[  1 -11  -3 -16 -13  -2  -8  14 -35   7  -6   1  18   0 -12  -5  17  11
   5   9  11  -6   4  -3  11   8 -12]
<82>
[ -5 -10  -3 -10 -21  -6   0  17 -27  10  -6  16  20   5 -17  -9   8   7
   6  -2   7 -11  -1 -15  14  14  -8]
<124>
[  2 -13 -15 -10 -19   0  -4  12 -20   4  -6   1  15   4  -9  -8   1   4
   1   3  11  -9   3  -2   8   2 -11]
<104>
[ -4  -4  -1  -9 -23  -3   0  18 -28  12  -7  15  19   8 -19 -12  10   2
   5 -26   9  -8   0  -8  11   5  -6]
<124>
[  4  -1 -17 -16 -23   2  -5  -3 -16   0  -7   3   7  11 -10  -3   9  12
   5   8   5 -10   4 -18   6   2  -1]
<51>
[  4  -5 -10 -13 -26  -4  -2   1 -28   4  -9  18  18   5 -17  -7  14   1
   6  -3   7 -12  -3 -18   9  -2  -3]
<51>
[  5   0 -10 -12 -37   1   0  14 -30   9  -6  19  26   7  -7 -18  17  -1
  -2 -11  14 -19  -1 -25   5   4   5]
<51>
[  1 -10 -10   1  -8  -3   4   9 -22  -4  -8  18   7  -6 -25 -10   5 -12
   1 -10   8 -16   3   0  13  -7  -9]
<104>
[  7 -10  -8 -22 -23  -1  -3  23 -24  11  -7  10  19  -7 -11 -14  13   2
   3   5  10 -12   3  -9  12   8 -10]
<82>
[  8 -16 -12 -18 -16  -3 -12  14 -23   5  -3  -2  20   6 -16  -7  10  11
  10  13  14  -2   1  -8   7  10 -15]
<82>
[  6 -24 -10  -6 -12  -2   0  11 -27   5  -5   3   9  -1 -15 -10   8   7
   5  -4   7  -6   0  -5  11  -1 -15]
<104>
[-10  -5  -3  -7 -13  -4   4  13 -24  13  -9  19  13   0 -19  -8  13  -2
   7  -6  -1 -12  -4 -11   7   0 -14]
<124>
[ 25 -21 -36 -36 -36   2 -26  25 -32   6  -5 -24  26  13  -1 -16   9  26
   8  28  26  -8   6 -20   4  24  -8]
<82>
[  0 -15 -14 -10 -24   0  -2   1 -21   6  -8  10  20  13  -1  -2  15   6
   4   0   6  -8  -5 -12  39  -1  -3]
<51>
[  1 -17 -14 -11 -19  -1 -10  10 -27   3  -6   7   9   1 -17  -7  15  11
  13   8  12  -8   0  -5  13   7 -14]
<82>
[  1 -10  -9 -13 -26  -9  -4  17 -30  14 -12  12  23   6 -17 -10  10   7
   6  10  12  -7   0 -15  12   9  -9]
<124>
[  0  -8 -10 -13 -21  -1  -4   8 -35  13 -10  14  24  16 -13  -7  15   8
   0   1  11  -8  -3 -11  12   8  -6]
<51>
[ -5   4  -7  -7 -18  -1   0  16 -21  12  -7  16  20  -3 -16 -11   8  -7
   4  -6   4  -9   0  -9   2   4  -8]
<124>
[ -4  -8  -8  -8 -21  -9   0  19 -25  12  -8  16  20   5 -17 -12  10   7
   6   0   4  -7   2 -17  10   4  -7]
<124>
[  0  -9  -5  -7  -8  -4   1  -5 -22   4  -2  11  10  -2 -17   0   8   3
  -2  -1   2  -8   5   3  17  -2 -16]
<104>
[  1  -6  -7 -15 -22  -1   0   2 -25   0  -6   7  17  14 -13  -1  13   3
   1   1   6 -14  -4 -11  10   1  -9]
<51>
[  5 -16 -10 -13 -11  -9  -8   6 -25   5  -6  -3  12   7 -14  -2  13   8
   4  13  10  -6  -1  -5  20   7 -16]
<82>
[ -7 -13 -14 -12 -10  -6   0   8 -27  10 -11  15  20   6 -16  -6   8   9
   8   2   3 -15  -2 -10  14  -4 -12]
<124>
[  9 -15 -20 -15 -22   1  -6  10 -29   2 -10   8  11  -1 -13  -7   7   6
   3  -2  11 -10   8  -3   8   1 -13]
<104>
[  1 -12  -5 -12 -16   1  -8  17 -32  10 -10   2  24  10 -13  -6  17   8
  13   8  14  -9  -6  -2  14   8 -13]
<82>
[ -6 -25  -1  -6 -18  -2   2  20 -40  11  -6  14  12   4 -18  -9   9   4
   6  -3   3  -9  -3  -9  12   3 -12]
<124>
[  3 -10 -24 -19 -30   0  -9   9 -37   5  -8   8  26  17 -14 -12  22   9
   8   1   8 -14  -5 -16  17   4  -2]
<51>
[ 20 -22 -32 -30 -39   0 -22  24 -39   6  -8 -29  24  17  -2  -9   8  29
  10  28  32  -2   3 -13   9  26  -6]
<82>
---
[ -4   1   4   8  -9  -3  -5  -1   9  -5  -6  -4   6   0   6   1  10  -2
 -30   7   5   1 -10  15 -12   2  -1]
<39>
[ -2   5   3   2  -3  -3  -6  -3  13  -6  -2   0  -4   3   5   1   2   8
 -24   3   1  -6 -13   1  -6  -3  -7]
<39>
[ -4   0   1   0   1  -5  -3  -4   8   0   5   1   0   2   0  -4   6  -4
 -27   7  -4  -1 -11   9   1  -2   6]
<26>
[ -1  -3   3  -4   4  -1  -6  -4  -2   0   6   3   0   2   0  -6   2   0
 -23   0  -1   0  -6  -5   2  -7  -9]
<26>
[ 1 -5  1  0  2 -1  5 -1 -4 -5  5  0 -1  3  1 -5 -1  7 -9 -1  2  5  0 -6
 -5 -4 -8]
<26>
[ 0  6  1 12 -2 -4  5 -1  1 -3  3 -3  7 -3  8 -1 -6  6  2 -5 12 -1  0 -8
  7 -9 -5]
<39>
[  3  -3   0   2  -1  -6   1  -2   4  -6  -2   1   1   7   3   1  -3  10
 -10   4   7  -1  -1  -6 -13  -7 -15]
<39>
[-3 -3  3  4 -3  3  4  4 -4  1 -3 -2 -2 -2  5  0  1 -2 -3  3 -2 -3 -6 15
  5  6 10]
<26>
[ -4  -3   0  10   4  -1   3   2   0  -1   8  -1  -4  -1  -5 -11  -2   5
 -30  -1  -2  11  -2   1   5  -6   3]
<26>
[  3 -11   3   6   2  -8   4  -2   3  -7  -9   2  -2   5   0  -5  -6  10
 -16  -1   8  -1  -7  -7  -3 -11  -6]
<39>
[-1 -7  3  3  1  3  1 -5 -5  0  4 -3  2 -6  2 -5  4 -6 -6  0  2  9 -1  5
  2 -1  0]
<26>
[ -4   1   4   5   4  -1   3  -5  -4  -4   9  -1   3  -2   6  -8   0   3
 -18  -4   1   7  -2  -6   5  -8  -4]
<26>
[ -1 -10   0  -1   1   4   1  -1  -2  -1   2   3  -2   3  -6 -10   3  -5
 -27   2   2   2  -9  10   5  -3   4]
<26>
[-1 -5  0  6  2 -1  6 -2 -2 -2  7 -2 -2  1  3 -7 -4  3 -8 -3  6  2 -5 -3
  4 -6 -3]
<26>
[  3  -4   2   4  -3   1   3   0   4  -5  -3  -6  -1  -3   6   4  -5  12
   9  -5  10   1  -7  -3  -7  -2 -13]
<39>
[ -1  -6   5   3  -2   1   2   0   0  -9  -9   0   3  -1   1  -1   1   7
 -22   0   5   3  -7   1   1  -4  -5]
<39>
[  0   2   0   4  -1   2  -5  -2   4  -8   0  -1   3   0   2   0   0  12
 -13  -3   4   6   1 -12  -8  -3 -11]
<39>
[  0  -5   5   4  -3   4   2  -3  -1  -8  -8   0   8   0   4  -1   2   0
 -17   2  12  -4  -8   4   2  -6  -5]
<39>
[ 0 -3  1  2 -1  0  2  0  1 -9 -5  0  0  3  3  1 -3 11 -3  0  3  4  1  1
 -7 -1 -1]
<39>
[ -3   2   6   3  -8   2  -8  -7  10  -7  -4   0  12  -2   6   1  11  -5
 -34   5  10  -6 -20   9  -1  -4  -9]
<39>
[ -1   0   1   4  -6   3   2   0   3 -11  -5  -2   6   3   4   0   1   9
 -11  -1   7   5   2   0  -9  -2   0]
<39>
[  1   0   1   2  -1   0  -3  -2   5  -5  -1   0   5   1  -1   0   0   7
 -15  -2   7   4  -4 -10  -6  -7 -15]
<39>
[ -1  -2   4   7  -4   0   1   2   2  -4  -7  -2   4  -2   6   2   3   1
 -11   2   4  -2  -5   5  -5   0  -5]
<39>
[ -1   2  -3  10  -1 -11   6   2   2  -5   0  -2  -1   6   4  -2  -4   6
  -9   0   1   6  11  -7 -13  -5   0]
<39>
[ -2  -1   0   4  -6   9   2  -3   0  -9  -5  -1   6   0   2   0  -1   9
  -8  -3  12   6  -1  -5  -5  -3 -10]
<39>
[ -2  -2   4   7   4   3   1  -5   2  -9   5   0   3  -4   2  -5  -3  14
 -23  -8   6   9 -11 -10  10 -12  -9]
<39>
[-1 -2  3  7 -3  5  6  0 -3 -6 -5 -3  3  0  7 -1 -2  7 -7 -2  5  5  5  0
 -2  0 -2]
<39>
[  2   5   0   4  -1  -5  -5  -6  13  -8  -1   3   9   5   0   0  -3   9
 -20  -2  13  -4  -7 -19  -3 -13 -16]
<39>
[  0   2  -1   1   7   0  -2  -7   7  -6   3   6   3   5   0  -5  -2   8
 -33   0   5  -4 -10  -5   2  -8  -6]
<39>
[ 2 -9  2  2 -4  5  6  2 -5 -9 -7 -2 -1  2  1 -3 -4  9  2 -1  8  4  3  1
 -9 -2 -7]
<39>
[ -3   5   0 -11   4 -15 -10  -5  14   2   3   3  -4  13   3   1   5  -2
 -23  10 -14 -15 -12   3 -10  -1   4]
<39>
[ -1   0   1  12  -2   0   4   3   0  -5  -1  -4   6   0   4  -3  -3  15
 -23  -5   9  11   7 -14  -8  -8 -16]
<39>
[-1 -1  1  2 -4 11  5 -2 -7  2  6 -4  2 -3  4 -2  1 -1 -2 -1  3  0 -6 11
  3  4 -2]
<26>
[ -3  -1   3  -1  -4   3  -6  -3   8  -5  -1  -2   1   2   1  -2   7   0
 -22   5   0   2 -10  13  -6   2   2]
<39>
[ -3   0  -1  -5   4   4   4  -4  -5   2   6   4  -2   7   1  -7  -4   1
 -10   1  -4 -10  -8   1  15  -2   6]
<26>
[ -2  -1  -2   4   6  -7   2   3   0   1  15  -5  -9   2   3  -7   0  10
 -12  -4  -8  18   5  -1  -6  -3   1]
<26>
[ -1   7  -2  -4  -4  10  -8  -6  10  -9  -1   5   7   7  -6   2   2   9
 -23  -2   6   2  -5  -9  -6  -2  -7]
<39>
[  1 -12   4   1  -4  10   9   9 -12   3   1  -7  -7  -6   4   9   2   0
  11   1   1   9  -1  20  -3   9   3]
<26>
[-3  0 -1  2  0  1  5  0 -7 -3  2  1  0  2  2 -3 -2  2 -4  1 -1  4  9  4
  1  0  8]
<26>
[  6 -26   7  22  -3  23  30  14 -28 -18 -15  -6   3  -9   3  -8 -20  33
   9 -23  28  30  13 -12   5 -12 -18]
<39>
[ -3   2  -4   2  -1   0   1   3  -3   3   8  -4  -5   4   0  -5   3   0
 -16   4  -7   7   4  12  -6   5   9]
<26>
[-1 -1  0  4 -2  8  5  6 -8  0  4 -1 -6 -4 -3 -4  0  2 -6 -2 -1 13  4  5
  3  3  5]
<26>
[  1 -11   5   6   0  -3   5   0  -4  -1  -6   0   2   0   3  -5  -1  -2
 -16   2   9  -1  -7   0  -2  -9  -9]
<39>
[ -2  -6   1   1   1   0   3  -2  -3  -1   4   1  -1   1   3  -6   0  -3
 -13   2   2  -7 -10   8   5  -3   2]
<26>
[  1  -2  -1   0  -2  -3  -1  -1   4  -8  -6   2   2   5   1   1   1   6
  -9   0   9   3   3  -2 -10  -9  -3]
<39>
[  0   3  -3   3  -2  -3   1  -2   7  -6   4  -1   1   2   1   0   0  10
 -11   0   5   8   3  -6  -9  -3  -5]
<39>
[ -1  -7   2  -3   8  -9   0  -3   5   0   5   2 -12   5  -1  -5  -4   7
 -10   0  -8  -1 -11   2   3  -7   8]
<26>
[ -2   9   1  -6  -3  -5 -11 -10  14  -6   0   1   9   3   5   2   7   1
 -29   3   5  -2 -10  -4  -6  -5  -9]
<39>
[  1  -8   1   6   3   0   6   2  -5   1   6  -3  -5  -2   1 -11  -4   4
  -7  -3   1   3  -4   2   6  -3  -3]
<26>
[ -2   0   1   3   2   0  -1  -4   0  -1   8  -2   3  -3   3  -5   2   1
 -13  -1   1   2 -11   2   5  -3  -4]
<26>
[-2 10 -4  7  0  1  0 -7  6 -4 14 -3  4 -2  1 -5 -2  2 -9 -6 13  8 -5  0
 10 -5  4]
<26>
[  0  -1   0   3  -1  -7   4   1  -2  -4   2   0   1   6   5  -3   1   7
 -20   3  -2   5   8  -5 -13  -4  -3]
<39>
[ 1 -4  1  0  6 -7  0 -4  6 -2  3 -1 -1  2  2 -2 -3  6 -2  1 -7 -2 -7  1
 -2 -2  2]
<26>
[ -1  -4  -1   1   4   1   4   2  -3   2   8  -3  -7   0  -1  -6  -5   8
 -11  -3  -6   4  -5  -2   6  -3  -1]
<26>
[  2  -2   1   6   0  -4   1   0   5  -7  -2  -3   1   1   4   2  -2  10
  -5  -3   7   5  -1  -7 -10  -7  -9]
<39>
[  2  -1   0   1  -1  -1   0  -5   6  -9  -1   0   1   6   5  -1  -1  13
 -16   0   4  -1  -8  -5  -5  -7  -7]
<39>
[ -1  -6   3   4  -1  -2   5   3  -9   1   3  -1   1   1   1  -7   0  -2
 -18   0   3   2  -3   0   0  -4  -7]
<26>
[ -2 -11   5   2   2   1   2   2  -6   1   2  -6  -2  -4   1  -5   4  -5
 -13   1   2   6  -8  11  -1   0  -1]
<26>
---
[ 2  0 -1  0  3 -1  1  0 -8 -6  5  0  3 -4 -7 -3 -2 -1 -1 -4 -2 -1  5  2
 -1  1  0]
<14>
[  4  -5   2  -2   2   6  20   2  -9  -2  19  11   4   2  -3   9   1   2
   2   5  -3   1  -4   5  -5 -13   8]
<42>
[  2  -3   1  -1   1  -1   9   1  -3 -13   7  -7  -4   3   1   8  -4  -2
   1   2  -3  -4  -2   4  -1 -10   7]
<42>
[  2  -2   0  -2   3   4   7   2 -10   4  13  15   9  -1  -3   3   2   1
  -2   5   0   3   1   1  -7  -2   4]
<14>
[  4  -2   0  -2   5   4  16   1  -7 -16   6  -6  -6  -1  -3   2  -1  -2
   0  -5  -6  -4   2   6  -1  -6   5]
<42>
[  8  -9   2  -3   6  11  32   4 -17  18  35  32  15  -1  -1   9   4   7
  -2   3  -4   1  -2   4  -8 -15   8]
<42>
[  3  -3   2  -3   3   1  16   2  -6 -14   6  -3  -4  -1  -1   5   0  -3
   3  -1  -4   0  -1   5  -8  -9   7]
<42>
[  7  -4   0   1   3   4  13   0 -18  28  44  32  21  -2  -4   7   3  13
  -9   7   2   1   1   0  -5 -10   2]
<14>
[  5  -1   1  -3   1   1  13   2  -3 -18   4  -7  -4  -1  -3   4   0  -4
   3   1  -6  -1   1   6  -3  -7   5]
<42>
[  5  -4   2  -1   2   4  20  -2  -9  -3  16   1  -5   2  -1   5  -3   3
  -2  -3  -4   1   1   3  -2 -11   5]
<42>
[  3  -3   0   0   1   1   3   0 -10   4  20  13   6  -1 -19   5   3   2
  -2   8  -1   0   0   1  -4  -5   2]
<14>
[ -1  -5   1  -1   2   5  22   4  -4  -7   0  10   0   2   3  10  -3  -4
   6   1  -3   2  -9   4  -3 -11  14]
<42>
[  7  -5   1  -1   2   1  18   2 -10   0  32  12   8   3   1  13   8   4
   0  11  -3  -1  -1   6  -8 -13   4]
<42>
[  1   3  -1  -2   2  -3  -7  -2  -5 -22  -3 -15  -6  -3  -5  -7  -5  -3
  -2   0  -2  -1   6   3   1   1  -3]
<14>
[  9  -8   1  -1   5   9  29   4 -14   7  40  23  13  -1  -3   8  11   5
   1   8  -4  -1   3   6  -9 -12   4]
<42>
[  5  -1   0  -1   3   3   5   0 -11  -1  29  14   6  -2  -6   1   7   3
  -2  11   0  -1   5   1  -7  -3   0]
<14>
[  2  -1   1  -1   2   2  13   1  -5 -16   1  -7  -9   0  -2   4  -7  -3
   2  -2  -5   0   0   4  -1  -7   8]
<42>
[  3  -3   0  -2   4   3  17   3  -6 -15   6  -4  -5   0  -2   5  -2  -3
   3  -5  -5  -1   1   5  -3 -10   5]
<42>
[  0   0   0   1   1   2   0  -3  -2 -14  -2  -6  -8  -1  -2  -4  -6  -4
  -3  -3  -5   0   3   0   1   1   2]
<14>
[ 4  1 -1 -1  3  1 -1  0 -7 -4  8 -1  1 -4 -5 -4  1 -1  3  3 -1 -1  6  3
  1 -1 -1]
<14>
[  3   0   0   1   2   2   1  -1  -4 -11  11  -3  -4  -1  -4  -2  -2  -1
  -1   2  -1  -1   7  -1  -1  -1   2]
<14>
[  5  -2   2  -2   3   4  17   1  -7 -15   8  -5  -5  -1  -2   2  -3  -1
   1  -2  -5   0   2   5  -3  -8   8]
<42>
[  1   2  -2  -1   2   0  -1  -1  -5 -12   1  -4  -3   2  -4  -1  -1  -3
   1   6  -1   0   0   1  -1   0   2]
<14>
[ 5  0  0  0  5  2  1 -2 -9 -6 25  2  0 -4 -6 -2  1  2 -4  4 -3 -1  9  2
 -2 -1 -4]
<14>
[  6  -8  -1  -1   6  11  21   5 -20  29  41  46  25  -2  -3   8  13   6
  -1  14   2   1  -6   3 -10  -9   6]
<14>
[  5  -4   2  -2   5   6  21   1 -11  -4  14   4   2  -4  -4   1  -2   2
  -1  -4  -7   0   2   5  -4 -10   4]
<42>
[  3  -1   0  -3   1   2  12   1  -4 -24   0 -14 -13   0  -1  -1   0  -3
   1  -3  -5  -2   3   6  -1  -5   2]
<42>
[  9   2  -1  -1   3   2   3  -1  -7 -16   7  -6  -5  -6  -7  -8   2  -5
  -1   2  -3  -1  11   2   3   4  -2]
<14>
[ 5  3 -1  2  4  1  2 -1 -9 -7 21 -1 -1 -3 -5 -1  2  1 -4  7  0 -1  0  1
 -2 -1 -2]
<14>
